Here is a tiny trained network, its code and every weight. The questions are about switching its units off for an input and a class, where a switched-off unit gives its printed mean instead of its output.

import numpy as np


def w(rows, s, z=0):
    codes = np.array(rows[::2]) - 128.0
    scale = np.full(codes.shape[1], s)
    scale[-1] = z or s
    return codes * scale


def f(y):
    return y / 2 * (1 + np.tanh(0.7978845608 * (y + 0.044715 * y**3)))


def log_softmax(a):
    a = a - a.max(-1, keepdims=True)
    return a - np.log(np.exp(a).sum(-1, keepdims=True))


def net(x, mask):
    res = np.array(x, float).reshape(1, 2) / 4 @ E
    y = f(res @ A[0][:, :-1].T + A[0][:, -1])
    res = res + np.where(mask, y, B[0][:, -1]) @ B[0][:, :-1]
    return log_softmax(res[-1] @ U[:, :-1].T + U[:, -1])


A, B = {}, {}
E = w([
[166,174,148,102,157,185,149,235,148,20,162,59],'x0',
[51,221,87,52,182,127,24,98,159,254,134,116],'x1',
],0.014)
A[0] = w([
[146,93,89,211,2,92,181,97,36,147,95,165,197],'n0',
[131,55,143,134,92,128,116,134,115,54,98,52,185],'n1',
[120,96,138,198,123,148,132,99,154,135,121,73,121],'n2',
[121,175,159,56,211,181,63,159,174,178,128,112,166],'n3',
[86,133,152,205,97,93,81,29,121,103,55,136,138],'n4',
[152,69,157,165,59,60,158,76,65,139,95,120,192],'n5',
[96,169,132,88,230,118,154,195,160,131,139,61,206],'n6',
[188,129,197,52,208,142,123,77,145,158,168,179,108],'n7',
[177,217,110,184,202,120,81,193,209,108,216,60,192],'n8',
[100,113,133,197,122,229,151,125,136,100,182,94,180],'n9',
[124,237,53,35,167,133,64,154,213,71,148,66,253],'n10',
[134,112,115,150,163,75,120,77,76,166,68,247,178],'n11',
[70,124,140,155,186,78,78,102,212,138,109,126,166],'n12',
[123,178,69,92,184,103,40,82,109,131,148,195,145],'n13',
],0.0077,0.0043)
B[0] = w([
[203,125,81,164,35,181,177,11,155,133,174,219,226],'n0',
[161,107,148,118,95,189,60,123,147,71,105,156,199],'n1',
[160,115,79,128,69,134,137,111,136,163,84,100,139],'n2',
[55,138,84,176,72,162,145,155,134,117,74,28,241],'n3',
[119,99,162,170,79,109,135,2,165,109,146,151,195],'n4',
[166,137,52,192,11,168,160,119,218,178,221,201,207],'n5',
[121,207,59,44,165,184,146,250,156,80,64,17,206],'n6',
[78,61,155,49,195,86,70,164,135,111,128,124,155],'n7',
[43,203,88,106,127,180,69,163,182,145,96,166,221],'n8',
[81,179,146,106,69,185,77,83,157,124,115,238,175],'n9',
[128,234,131,117,117,123,88,200,20,153,115,25,254],'n10',
[216,94,133,140,178,34,171,126,163,145,150,160,229],'n11',
[129,129,144,203,175,70,128,145,26,181,160,125,197],'n12',
[69,154,209,191,135,67,154,102,105,114,85,111,231],'n13',
],0.0073,0.016)
U = w([
[107,100,125,118,181,85,138,89,207,145,129,142,6],'0',
[110,194,89,1,148,193,61,209,113,117,93,71,217],'1',
[225,62,103,156,90,157,165,94,198,167,187,221,180],'2',
[107,129,136,153,175,89,167,181,38,148,107,73,94],'3',
],0.0075,0.0014)

Each question gives the input, the list of numbers given to net, and the class t.
The units are the neurons (one row each of A and B). Each row of codes is followed by its name. A weight is (code - 128) times the scale printed after its matrix; where a second scale follows, it is the last column's (A, B and U).
mask holds one flag per neuron, in row order. A switched-off neuron (its flag False) gives its mean, the last column of its row in B, instead of its output. The means were averaged over made-up inputs and are rounded, as every weight is.
A unit's drop is (log p(t) with every unit on - log p(t) with that unit switched off) / (log p(t) with every unit on - log p(t) with every unit switched off).
The circuit of an input: a set's keep is (log p(t) with only the set's units on - log p(t) with every unit switched off) / (log p(t) with every unit on - log p(t) with every unit switched off). Starting from the 12 units with the biggest drops (on a tie, the unit counted first), units are removed one at a time, each time the one whose removal leaves the highest keep (on an exact tie, the one counted first), for as long as the keep stays at least 0.8.
units of the circuit, in order: the units of the circuit, biggest drop first
top k neurons: the k neurons with the biggest drops, biggest first
drop of u: that unit's drop, to one decimal
input [-6,6], class 3: units of the circuit, in order : [n12]
input [-1,6], class 3: units of the circuit, in order : [n13, n12]
input [-2,7], class 3: units of the circuit, in order : [n13, n12]
input [3,-4], class 2: top 3 neurons : [n10, n6, n3]
input [6,-6], class 1: top 3 neurons : [n0, n11, n5]
input [-2,2], class 3: top 2 neurons : [n0, n5]
input [-1,1], class 3: top 2 neurons : [n0, n5]
input [-6,3], class 2: drop of n6 : 0.2
input [2,-3], class 2: drop of n3 : 0.1
input [1,-2], class 2: drop of n10 : 1.3
